(185): [106  89 148 108 181 137 124 111]
(191): [138 155 157  57 139 108 127 104]
(60): [128 194 132 117  96 103 149 155]
(66): [112  76 136 134 171 146 118 118]
(32): [122 128 161  65 160 117 127  97]
(92): [149 168 144  65 117  98 124 111]
(218): [112 102 161  83 171 127 127 104]
(125): [159 181 128  83  85  98 118 118]
(173): [143 194 120 143  96 108 138 169]
count (191): [104] => 1
tags:
[122] -> Q542
[161] -> Q370
[138] -> Q320
key (32) 1:  => Q542
which: [112  76 136 134 171 146 118 118] => (66)
rev: [146 171 134 136] => (66)
which: [128 194 132 117  96 103 149 155] => (60)
which: [143 194 120 143  96 108 138 169] => (173)

(173): [138 153  98 101 171 121 111 126 129 162 110 173 137 137 118 156 154 116
 120 160 150 109 112 113 128 143 147 146 137 152 117 128 127  97 137 119
 117 145 147 122 148 129 103 114 141 127]
(208): [109 137 106 108 162 115 145 137 129 137  98 154 113 131 112 115 143 130
 131 138 110 150 136 127 150 142 161 115 103 160 120 118 128 107 118 117
 114 142 170 158 139 132 100 118  99 142]
(125): [116 146 126 126 147 116 101  77 132 118 137 153 161 109 117 152 121 135
 172 133 124  98 111 103 141  99 153 148 119 136 109  97 137 137 142 131
 133 132 147 164 119 126 120  99 115 142]
(60): [136 152  99 101 170 120 115 127 129 161 109 172 135 137 118 153 152 117
 121 158 146 114 115 114 130 143 148 143 134 152 117 127 127  98 135 118
 116 145 150 125 146 130 103 113 138 129]
(191): [126 147 102 104 167 119 129 132 129 152 104 165 126 134 116 139 149 121
 125 150 133 131 125 120 137 142 154 130 122 156 119 124 127 101 128 118
 115 144 159 137 144 130 101 115 122 133]
(201): [111 138 123 126 146 113  98  72 133 137 155 146 134 114 105 115 180 162
 142 132 113 100 112 102 137  94 153 136 117 134 112  99 126 138 139 128
 133 140 147 171 107 124 120  95 112 146]
(218): [127 163 129 122 150 123 104  89 132 142 152 116 134 132 127 123 154 177
 135 137 146  94 110 107 147 117 154 175 122 140 102  91 161 138 149 137
 132 116 146 140 151 134 119 112 122 130]
(127): [134 168 131 120 151 125 105  96 131 144 151 108 135 138 132 126 143 180
 131 139 155  92 110 109 150 124 155 184 123 144  98  89 169 137 151 140
 132 109 146 127 162 137 118 119 125 125]
rev: [121 117 152 153 118 137 135 172 109 161] => (60)
key -> tag
[163] -> Q292
[162] -> Q585
[107] -> Q32
[125] -> Q702
[148] -> Q374
[151] -> Q58
[146] -> Q156
[108] -> Q60
[150] -> Q834
key (127) 41:  => Q585
which: [138 153  98 101 171 121 111 126 129 162 110 173 137 137 118 156 154 116
 120 160 150 109 112 113 128 143 147 146 137 152 117 128 127  97 137 119
 117 145 147 122 148 129 103 114 141 127] => (173)
which: [134 168 131 120 151 125 105  96 131 144 151 108 135 138 132 126 143 180
 131 139 155  92 110 109 150 124 155 184 123 144  98  89 169 137 151 140
 132 109 146 127 162 137 118 119 125 125] => (127)
rev: [144 123 184] => (127)

(32): [126 133 133 158 110 148 105 113 117]
(173): [120 121 128 133 136 129 125 109 158]
(201): [131 117 158 105 133 119 110 141 193]
(127): [134 132 132 132 134 132 134 134 134]
(66): [132 157 119 121 131 132 128 140  99]
rev: [110 119 133 105 158] => (201)
count (127): [135] => 0
tags:
[112] -> Q255
[111] -> Q343
[110] -> Q891
[113] -> Q479
[136] -> Q820
[137] -> Q367
key (32) 5:  => Q891
which: [120 121 128 133 136 129 125 109 158] => (173)
count (127): [134] => 5

(173): [110 171 117 195 161  92]
(185): [148 111 125 125 125 125]
(66): [122 118 122 118 127 118]
(60): [ 92 122 118 131 114 100]
count (185): [125] => 4
count (66): [118] => 3
tags:
[125] -> Q409
[122] -> Q900
[149] -> Q352
[148] -> Q901
[92] -> Q770
[111] -> Q963
[110] -> Q905
[123] -> Q591
key (185) 1:  => Q901
which: [110 171 117 195 161  92] => (173)
rev: [125 125 125 111] => (185)
which: [ 92 122 118 131 114 100] => (60)

(125): [101  96 168 122 135 148 151]
(185): [133 106 134  98 126  74 106]
(32): [ 95 107 135 151 122 168 148]
(218): [199 129 129 130 126 199 106]
(66): [107  93 107 135 151 122 138]
rev: [122 151 135 107  93] => (66)
tags:
[100] -> Q324
[101] -> Q646
[121] -> Q742
[130] -> Q636
[122] -> Q519
key (125) 4:  => Q519
rev: [148 168 122 151 135] => (32)
count (218): [128] => 0
which: [ 95 107 135 151 122 168 148] => (32)

(218): [138 131 132 121 131 140 139 117 152 125 131 131]
(201): [116 116 129 135 111 114 131 150  84 129 131 132]
(92): [116 116 129 133 111 114 131 157  84 125 136 134]
(32): [123 127 152 119 106 127 195 157  95 125 168 121]
(191): [123 127 152 119 106 127 195 157  95 125 168 146]
rev: [117 139 140 131 121 132 131 138] => (218)
count (191): [125] => 1
count (218): [131] => 4

(218): [148  97 139 139 132 112 127 119 122  88 177  60 130 117 135  96  93 114
 118 116 111 158 135 122 117 109 157 120 129 151 135 149 123 131 115 101
 144 132 145 148 137 128 141  98 130  98 121]
(208): [146 174 165 139 132 112 127 119 122  88 177  60 130  99 135  96  93 114
 118 138 111 158 135 122 111 127 138 121 152 104 106 126 125 124 127 177
  98 124 119 132 138 136 121 102  99 131 153]
(191): [146 174 122 139 132 112 127 119 122  88 177  60 130 117 135  96  93 114
 118 116 111 158 135 122 111 127 138 121 152 104 106 126 125 124 127 177
  98 124 119 132 138 136 121 148  97 140 127]
rev: [140  97 148] => (191)
tags:
[98] -> Q368
[135] -> Q787
[97] -> Q264
[130] -> Q226
[129] -> Q229
[96] -> Q413
key (191) 45:  => Q264
count (218): [97] => 1
count (208): [138] => 3
count (191): [148] => 1

(208): [109 123 119 157 115 131 116]
(32): [114 140 169 131 113 152 140]
(218): [117 153 146 170 128 132 147]
(60): [109 123 119 157 115 145 116]
(92): [130  85  83 110 131  79  71]
(191): [112 159 158 155 116 146 159]
(127): [126 160 144 153 143 148 107]
rev: [170 146 153] => (218)
key -> tag
[131] -> Q332
[115] -> Q663
[116] -> Q87
[153] -> Q322
[129] -> Q809
[128] -> Q214
key (218) 5:  => Q214
count (191): [160] => 0

(191): [143 115  83  96 150 155  92 125 123 146 155]
(208): [177  98 139 119 142 110 138 113 136 125 154]
(185): [154 103 157 126 137 134 120 156 151 141 171]
(125): [128 123 169 166 158 125 110 124 104 151 136]
(173): [106 110 182 186 115 110 110 123 125 115 110]
(66): [127 134 137 135 121 154 131 108 169 115 109]
(201): [115 164 106 118 124 156  91 120 182 109 104]
rev: [118 106] => (201)
rev: [115 143] => (191)
which: [106 110 182 186 115 110 110 123 125 115 110] => (173)
count (173): [110] => 4
tags:
[113] -> Q342
[110] -> Q776
[125] -> Q106
[123] -> Q301
key (208) 8:  => Q342

(92): [136 136 118 135 122 133 130 121 116 128 136 132 130 141 122 132 131 135
 141 120 144 135 132 133 136 137 134 119 139 129 147 136 131 115 136 129
 139 121 139 118 130 119 121 125 141 130 133 131 125 125 137 118 131 115
 131 128 119 129 120 129]
(127): [ 78 122 183 126 122 119  95 180 155  99  75  81 126 116 175  92  90  87
 115 175 123  85 144  77 129  82  80 126 122  92 103 138  90 174 140 126
 123 178 107 184 113 182 182 123 103  90 101  89 177 174  78 183  89 183
  85 158 174 126 181  93]
(185): [ 91 111 167 115 155 108 108 165 156 111  81  89  96 110 172 105  94 101
 109 158 128  99 131  82 118  98  91 160  88  98 116 122  99 162 130 101
  96 174  98 171 100 175 166 106 100 102  92  99 165 170  91 168  98 172
  95 143 170 112 174 105]
(218): [139 132 136 132 135 133 127 139 133 128 139 139 127 130 132 126 126 125
 129 136 128 125 136 129 133 124 125 135 129 127 126 133 127 134 132 127
 129 133 128 139 134 137 135 136 129 127 132 126 135 131 126 136 127 138
 125 133 133 136 135 127]
count (218): [140] => 0
count (127): [122] => 3

(201): [ 68 100  97 133]
(60): [ 97 100  68 130]
(66): [ 77 101  81  90]
(32): [ 77 115  81  90]
(125): [154 148 158 189]
(218): [158 155 171 132]
which: [ 68 100  97 133] => (201)
Table of tags by key:
[133] -> Q138
[68] -> Q224
[158] -> Q39
[77] -> Q30
[76] -> Q889
[67] -> Q687
[97] -> Q348
[159] -> Q769
key (201) 1:  => Q224

(218): [147 134 145 111 119  92 101 130 135 140 142 160 117 114 121 134 147 144
 143 113 112 148 146  87 132 123 102]
(208): [151 118 145 109 118  85  98 134 135 141 138 152 123 115 113 136 146 143
 139 116 114 147 136  94 147 125 105]
(92): [135 162 137 121 120 119 119 119 132 135 143 171 112 116 143 125 141 142
 149 113 110 147 158  81 102 117 112]
(173): [113 172 113 115 119 171 155 109 114 115 128 156 127 134 166 112 113 131
 141 128 120 137 153 102  76 115 109]
(201): [129 170 130 127 121 137 131 114 127 130 141 171 115 120 154 120 135 139
 149 117 112 145 160  85  89 114 100]
(66): [141 148 142 115 120 104 109 124 134 139 144 167 113 114 132 129 145 144
 147 112 110 149 153  82 117 120  99]
key -> tag
[147] -> Q134
[110] -> Q532
[146] -> Q298
[120] -> Q165
[111] -> Q456
[121] -> Q717
key (66) 5:  => Q165
which: [113 172 113 115 119 171 155 109 114 115 128 156 127 134 166 112 113 131
 141 128 120 137 153 102  76 115 109] => (173)
rev: [135 120 154 120 115 171 141 130 127 114 131 137] => (201)
count (173): [114] => 1

(92): [137 122 117 155  96  92 145 162 156 118 153 103  85  93 138  97  78 171
 149 169]
(173): [130 129 126 134 120 106 118 127 122 113 137 139 145 134 140 100 114 126
 132 130]
(185): [137 122 117 155  96  92 145 162 122 118 167 118 110 123 118  82  82 133
 138 136]
(191): [137 122 117 155  96  92 145 162 122 118 153 103  85  93 138  97  78 171
 149 169]
(218): [125 131 125 115 129 130 100  88  99 115 133 150 144 156 124 113 136  97
 120 103]
rev: [ 85 103 153 118 156] => (92)
which: [137 122 117 155  96  92 145 162 122 118 167 118 110 123 118  82  82 133
 138 136] => (185)
rev: [136 138] => (185)
tags:
[104] -> Q926
[129] -> Q458
[99] -> Q749
[103] -> Q494
[100] -> Q356
[130] -> Q654
key (218) 20:  => Q494
which: [125 131 125 115 129 130 100  88  99 115 133 150 144 156 124 113 136  97
 120 103] => (218)

(32): [113 167 155  94]
(127): [122 140 114 118]
(191): [146 128 138 115]
(208): [135 126 142 135]
(125): [119 139 118 111]
(201): [155 113 167 149]
(60): [117 136 110 132]
(66): [115 135 114 128]
(185): [121  85 149 156]
(173): [ 59 104  87 127]
rev: [111 118 139] => (125)
rev: [140 122] => (127)
key -> tag
[137] -> Q536
[136] -> Q450
[140] -> Q779
[104] -> Q230
[135] -> Q81
[103] -> Q472
[139] -> Q127
key (60) 2:  => Q450
rev: [167 113 155] => (201)

